Below is a small trained network, with its code and all its weights. Each question gives an input and a class and asks what happens when units are switched off, that is, made to give their printed mean instead of their output.

import numpy as np


def w(rows, s, z=0):
    codes = np.array(rows[::2]) - 128.0
    scale = np.full(codes.shape[1], s)
    scale[-1] = z or s
    return codes * scale


def f(y):
    return np.maximum(y, 0)


def log_softmax(a):
    a = a - a.max(-1, keepdims=True)
    return a - np.log(np.exp(a).sum(-1, keepdims=True))


def net(x, mask):
    res = np.array(x, float).reshape(1, 4) / 4 @ E
    y = f(res @ A[0][:, :-1].T + A[0][:, -1])
    res = res + np.where(mask, y, B[0][:, -1]) @ B[0][:, :-1]
    return log_softmax(res[-1] @ U[:, :-1].T + U[:, -1])


A, B = {}, {}
E = w([
[144,90,235,126,161,80,90,59,153],'x0',
[75,200,196,160,124,234,80,170,115],'x1',
[68,80,181,114,100,191,254,120,128],'x2',
[157,71,81,203,90,221,112,28,113],'x3',
],0.0062)
A[0] = w([
[114,100,138,118,121,150,186,114,132,30],'N1',
[106,160,175,132,112,219,86,148,120,111],'N2',
[118,126,165,118,130,112,176,149,133,106],'N3',
[137,95,233,145,133,103,99,45,138,83],'N4',
[140,142,60,136,123,105,8,111,129,77],'N5',
[119,157,10,143,118,181,172,173,128,66],'N6',
[146,87,74,167,115,214,113,33,122,77],'N7',
[123,161,148,121,127,74,159,206,127,62],'N8',
[142,115,119,156,116,150,120,113,136,37],'N9',
[146,83,68,110,109,66,179,90,132,44],'N10',
[101,93,158,132,115,181,241,99,126,96],'N11',
[123,158,153,138,118,184,93,147,132,2],'N12',
[147,92,81,129,127,89,171,103,124,145],'N13',
],0.015,0.0035)
B[0] = w([
[181,148,87,132,185,88,97,128,89,174],'N1',
[120,115,186,221,143,130,225,120,141,227],'N2',
[135,160,127,119,125,90,89,156,124,168],'N3',
[129,67,76,71,74,202,150,118,41,206],'N4',
[219,178,119,184,115,116,96,185,80,205],'N5',
[140,50,99,65,74,194,126,95,58,231],'N6',
[66,156,194,43,124,43,118,168,152,254],'N7',
[96,131,185,59,125,70,126,132,82,185],'N8',
[120,143,109,78,190,81,126,102,97,152],'N9',
[96,120,149,186,214,140,182,80,110,198],'N10',
[212,183,104,183,110,119,61,172,115,247],'N11',
[108,110,99,139,250,106,165,77,80,174],'N12',
[100,132,184,200,116,162,190,146,146,192],'N13',
],0.018,0.011)
U = w([
[243,209,70,199,139,96,45,190,103,105],'0',
[63,101,167,234,218,145,228,67,140,111],'1',
[38,153,189,1,123,20,99,162,136,120],'2',
[134,11,56,56,42,240,137,98,69,105],'3',
[124,141,146,169,68,153,121,166,176,253],'4',
[92,135,83,138,121,136,84,105,229,111],'5',
],0.0068,0.012)

Each question gives the input, the list of numbers given to net, and the class t.
The units are the neurons (one row each of A and B). Each row of codes is followed by its name. A weight is (code - 128) times the scale printed after its matrix; where a second scale follows, it is the last column's (A, B and U).
mask holds one flag per neuron, in row order. A switched-off neuron (its flag False) gives its mean, the last column of its row in B, instead of its output. The means were averaged over made-up inputs and are rounded, as every weight is.
A unit's drop is (log p(t) with every unit on - log p(t) with that unit switched off) / (log p(t) with every unit on - log p(t) with every unit switched off).
The circuit of an input: a set's keep is (log p(t) with only the set's units on - log p(t) with every unit switched off) / (log p(t) with every unit on - log p(t) with every unit switched off). Starting from the 12 units with the biggest drops (on a tie, the unit counted first), units are removed one at a time, each time the one whose removal leaves the highest keep (on an exact tie, the one counted first), for as long as the keep stays at least 0.8.
circuit, biggest first: the units of the circuit, biggest drop first
top k neurons: the k neurons with the biggest drops, biggest first
drop when u is switched off: that unit's drop, to one decimal
input [-4,6,6,-6], class 0: top neuron	[N7]
input [-6,1,7,-7], class 0: top 3 neurons	[N7; N11; N1]
input [-8,8,4,-6], class 1: top 2 neurons	[N2; N4]
input [7,-7,-4,-3], class 1: top 4 neurons	[N10; N6; N13; N11]
input [-8,-5,-3,7], class 3: top 3 neurons	[N6; N8; N3]
input [4,5,5,0], class 0: top 4 neurons	[N11; N6; N10; N13]
input [-4,7,0,7], class 1: top 3 neurons	[N2; N12; N8]
input [-1,1,6,-4], class 0: top 2 neurons	[N7; N11]
input [-4,-4,-3,1], class 1: top 3 neurons	[N11; N4; N10]
input [4,-2,4,-3], class 0: circuit, biggest first	[N7; N2]
input [8,8,-6,8], class 1: top 2 neurons	[N2; N12]
input [8,-7,-4,2], class 3: top 2 neurons	[N4; N2]
input [-6,-5,7,7], class 0: drop when N11 is switched off	4.5
input [-4,-1,7,-4], class 0: drop when N11 is switched off	0.3
input [-8,5,1,-5], class 3: circuit, biggest first	[N6]
input [4,6,0,8], class 2: drop when N9 is switched off	0.0
